Here is a tiny trained network, its code and every weight. The questions are about switching its units off for an input and a class, where a switched-off unit gives its printed mean instead of its output.

import numpy as np


def w(rows, s, z=0):
    codes = np.array(rows[::2]) - 128.0
    scale = np.full(codes.shape[1], s)
    scale[-1] = z or s
    return codes * scale


def f(y):
    return y / 2 * (1 + np.tanh(0.7978845608 * (y + 0.044715 * y**3)))


def log_softmax(a):
    a = a - a.max(-1, keepdims=True)
    return a - np.log(np.exp(a).sum(-1, keepdims=True))


def net(x, mask):
    res = np.array(x, float).reshape(1, 4) / 4 @ E
    y = f(res @ A[0][:, :-1].T + A[0][:, -1])
    res = res + np.where(mask, y, B[0][:, -1]) @ B[0][:, :-1]
    return log_softmax(res[-1] @ U[:, :-1].T + U[:, -1])


A, B = {}, {}
E = w([
[143,142,136,181,103,32,67,176,189,154],'x0',
[53,94,169,151,248,92,197,146,195,113],'x1',
[152,121,128,45,141,137,121,111,184,141],'x2',
[57,196,186,134,96,166,115,179,85,89],'x3',
],0.013)
A[0] = w([
[84,111,161,108,29,195,46,104,127,82,254],'N1',
[175,211,243,123,97,58,89,145,126,208,145],'N2',
[61,169,67,96,155,125,105,76,100,154,98],'N3',
[149,129,89,95,104,255,133,75,64,124,151],'N4',
[97,64,87,133,161,128,77,63,129,196,124],'N5',
[104,200,163,90,69,102,120,153,103,176,200],'N6',
[62,38,119,195,182,70,174,206,173,118,233],'N7',
[93,184,127,158,102,152,73,170,188,85,179],'N8',
[188,155,62,76,102,148,149,94,99,125,200],'N9',
[104,70,103,114,112,140,145,153,117,137,84],'N10',
],0.0089,0.0031)
B[0] = w([
[106,73,85,152,103,120,129,166,76,159,217],'N1',
[156,124,105,167,155,135,90,129,102,53,196],'N2',
[108,171,158,114,138,112,163,197,114,155,136],'N3',
[88,135,59,103,152,181,206,135,101,169,225],'N4',
[145,145,132,90,131,78,128,92,151,128,163],'N5',
[92,141,113,159,154,124,88,177,10,137,187],'N6',
[178,93,180,161,80,90,178,86,165,38,247],'N7',
[148,135,108,133,108,98,74,178,63,54,180],'N8',
[125,164,55,92,183,166,133,60,136,165,199],'N9',
[77,152,135,118,114,92,139,113,164,138,129],'N10',
],0.012,0.015)
U = w([
[139,222,59,150,133,116,59,17,192,177,4],'0',
[87,150,118,201,134,134,21,230,89,88,228],'1',
[164,9,245,156,58,79,229,101,166,77,176],'2',
[66,161,79,124,120,196,218,102,91,255,205],'3',
],0.0078,0.0012)

Each question gives the input, the list of numbers given to net, and the class t.
The units are the neurons (one row each of A and B). Each row of codes is followed by its name. A weight is (code - 128) times the scale printed after its matrix; where a second scale follows, it is the last column's (A, B and U).
mask holds one flag per neuron, in row order. A switched-off neuron (its flag False) gives its mean, the last column of its row in B, instead of its output. The means were averaged over made-up inputs and are rounded, as every weight is.
A unit's drop is (log p(t) with every unit on - log p(t) with that unit switched off) / (log p(t) with every unit on - log p(t) with every unit switched off).
The circuit of an input: a set's keep is (log p(t) with only the set's units on - log p(t) with every unit switched off) / (log p(t) with every unit on - log p(t) with every unit switched off). Starting from all 10 units, units are removed one at a time, each time the one whose removal leaves the highest keep (on an exact tie, the one counted first), for as long as the keep stays at least 0.8.
circuit, biggest first: the units of the circuit, biggest drop first
unit that matters most: the unit with the biggest drop
top k neurons: the k neurons with the biggest drops, biggest first
drop of u: that unit's drop, to one decimal
input [-3,3,1,5], class 2: unit that matters most : N9
input [6,3,4,3], class 2: top 3 neurons : (N7 N1 N9)
input [-5,3,-8,4], class 2: circuit, biggest first : (N9 N6)
input [-1,-2,-8,-3], class 3: top 2 neurons : (N7 N2)
input [1,-8,-4,-6], class 3: top 2 neurons : (N4 N7)
input [0,-7,3,-7], class 3: top 2 neurons : (N4 N7)
input [0,-6,-6,-6], class 3: top 2 neurons : (N4 N7)
input [-2,2,4,-6], class 0: top 3 neurons : (N7 N1 N5)
input [-1,-7,3,4], class 3: drop of N4 : 0.7
input [5,5,-1,0], class 2: drop of N4 : 0.0
input [1,-1,-1,-6], class 0: drop of N7 : 0.9
